Here is a tiny trained network, its code and every weight. The questions are about switching its units off for an input and a target symbol, where a switched-off unit gives its printed mean instead of its output.

import numpy as np


def w(rows, s, z=0):
    codes = np.array(rows[::2]) - 128.0
    scale = np.full(codes.shape[1], s)
    scale[-1] = z or s
    return codes * scale


def norm(h):
    return h / np.sqrt((h * h).mean(-1, keepdims=True) + 1e-5)


def f(y):
    return np.maximum(y, 0)


def softmax(a):
    e = np.exp(a - a.max(-1, keepdims=True))
    return e / e.sum(-1, keepdims=True)


def log_softmax(a):
    a = a - a.max(-1, keepdims=True)
    return a - np.log(np.exp(a).sum(-1, keepdims=True))


def net(x, mask):
    ids = ['ΓΣΨΩαβδεζηλπφ'.index(c) for c in x.split()]
    T = len(ids)
    res = E[ids] + P[:T]
    r = norm(res)
    for j in range(2):
        rows = slice(3 * j, 3 * j + 3)
        q, k, v = (r @ M[0][rows].T for M in (Q, K, V))
        z = softmax(np.where(np.tri(T) > 0, q @ k.T / 3**0.5, -1e9)) @ v
        o = O[0][rows]
        res = res + np.where(mask[j], z, o[:, -1]) @ o[:, :-1]
    y = f(norm(res) @ A[0][:, :-1].T + A[0][:, -1])
    res = res + np.where(mask[2:14], y, B[0][:, -1]) @ B[0][:, :-1]
    return log_softmax(norm(res)[-1] @ U[:, :-1].T + U[:, -1])


Q, K, V, O, A, B = {}, {}, {}, {}, {}, {}
E = w([
[165,169,99,120],'Γ',
[86,253,45,165],'Σ',
[151,155,161,146],'Ψ',
[164,157,102,130],'Ω',
[90,91,36,126],'α',
[118,127,79,152],'β',
[179,152,154,126],'δ',
[172,172,160,119],'ε',
[172,149,131,118],'ζ',
[26,169,148,238],'η',
[121,139,99,172],'λ',
[144,136,100,116],'π',
[134,98,139,173],'φ',
],0.018)
P = w([
[62,54,117,112],'0',
[216,118,47,182],'1',
[199,122,79,190],'2',
[200,126,68,217],'3',
[186,130,82,231],'4',
[230,120,81,254],'5',
],0.0064)
Q[0] = w([
[77,194,189,126],'H1',
[152,180,109,77],'H1',
[161,154,25,251],'H1',
[103,93,188,191],'H2',
[194,214,25,228],'H2',
[190,122,88,253],'H2',
],0.0079)
K[0] = w([
[140,90,102,135],'H1',
[57,155,125,213],'H1',
[5,132,199,2],'H1',
[137,22,165,122],'H2',
[74,95,120,214],'H2',
[44,153,94,166],'H2',
],0.0084)
V[0] = w([
[246,97,64,113],'H1',
[75,38,195,142],'H1',
[141,137,10,241],'H1',
[11,156,158,222],'H2',
[128,189,162,127],'H2',
[186,42,148,239],'H2',
],0.011)
O[0] = w([
[243,108,69,44,167],'H1',
[131,2,155,189,79],'H1',
[80,127,139,7,234],'H1',
[31,128,188,110,241],'H2',
[158,181,133,145,88],'H2',
[186,58,207,19,255],'H2',
],0.0081,0.0065)
A[0] = w([
[158,245,55,132,153],'N1',
[50,197,122,173,159],'N2',
[90,144,155,183,253],'N3',
[88,84,47,139,98],'N4',
[111,12,157,158,163],'N5',
[156,176,193,124,149],'N6',
[139,62,219,178,111],'N7',
[128,61,108,88,66],'N8',
[71,186,115,48,116],'N9',
[191,36,100,219,193],'N10',
[181,230,225,88,189],'N11',
[174,115,157,85,124],'N12',
],0.011,0.0051)
B[0] = w([
[89,116,99,115,225],'N1',
[89,56,105,183,191],'N2',
[128,71,63,145,203],'N3',
[112,126,37,255,142],'N4',
[196,116,102,99,206],'N5',
[98,126,48,228,179],'N6',
[218,80,87,187,192],'N7',
[57,118,52,144,163],'N8',
[64,112,177,108,225],'N9',
[122,104,44,77,201],'N10',
[74,98,98,196,254],'N11',
[133,80,82,139,197],'N12',
],0.0093,0.0073)
U = w([
[139,254,131,77,118],'Γ',
[44,229,115,159,100],'Σ',
[156,116,161,206,31],'Ψ',
[146,221,133,40,85],'Ω',
[93,108,78,116,255],'α',
[92,119,126,75,32],'β',
[156,165,125,143,104],'δ',
[181,221,111,236,155],'ε',
[166,186,122,119,74],'ζ',
[81,103,215,212,53],'η',
[108,129,178,68,156],'λ',
[117,146,106,116,172],'π',
[151,49,174,87,92],'φ',
],0.013,0.0056)

Each question gives the input, a string of symbols that net reads in full, and the target symbol t.
The units are the heads (3 rows each of Q, K, V and O) and the neurons (one row each of A and B). Each row of codes is followed by its name. A weight is (code - 128) times the scale printed after its matrix; where a second scale follows, it is the last column's (O, A, B and U).
mask holds one flag per unit, heads first, then neurons. A switched-off unit (its flag False) gives its mean, the last column of its rows in O or B, instead of its output. The means were averaged over made-up inputs and are rounded, as every weight is.
A unit's drop is (log p(t) with every unit on - log p(t) with that unit switched off) / (log p(t) with every unit on - log p(t) with every unit switched off).
The circuit of an input: a set's keep is (log p(t) with only the set's units on - log p(t) with every unit switched off) / (log p(t) with every unit on - log p(t) with every unit switched off). Starting from the 12 units with the biggest drops (on a tie, the unit counted first), units are removed one at a time, each time the one whose removal leaves the highest keep (on an exact tie, the one counted first), for as long as the keep stays at least 0.8.
units of the circuit, in order: the units of the circuit, biggest drop first
which heads matter: for each layer, one digit per head in row order, 1 if its drop is at least 0.15 and else 0, layers parted by /
drop when u is switched off: that unit's drop, to one decimal
input η ε Ω Ω, target η: units of the circuit, in order	(H1)
input φ α ε Ψ λ, target φ: units of the circuit, in order	(H2, H1)
input φ η λ, target φ: which heads matter	11
input φ ε Γ, target φ: which heads matter	11
input φ φ φ ε, target φ: which heads matter	01
input φ λ λ Γ, target φ: units of the circuit, in order	(H1, H2)
input ε Ω ε, target ε: which heads matter	00
input π Σ Γ ε, target Σ: which heads matter	01
input η λ Σ ε ε ε, target η: which heads matter	00
input Σ ε Σ Ω ζ ζ, target Σ: units of the circuit, in order	(H1, H2)
input φ ζ λ φ, target φ: which heads matter	01
input Σ Γ δ α Ψ, target Σ: which heads matter	10
input η α φ λ, target η: which heads matter	11
input φ Ω φ Ψ, target φ: units of the circuit, in order	(H2)
input Σ π Ψ, target Σ: which heads matter	10
input η ε ζ η β, target η: which heads matter	11
input Σ ε Ω, target Σ: drop when H1 is switched off	0.2
input ε Ω Ω, target ε: drop when N10 is switched off	-0.2
input Σ ε δ, target Σ: drop when H1 is switched off	0.2
input φ α Ω φ φ, target φ: drop when N8 is switched off	-0.1
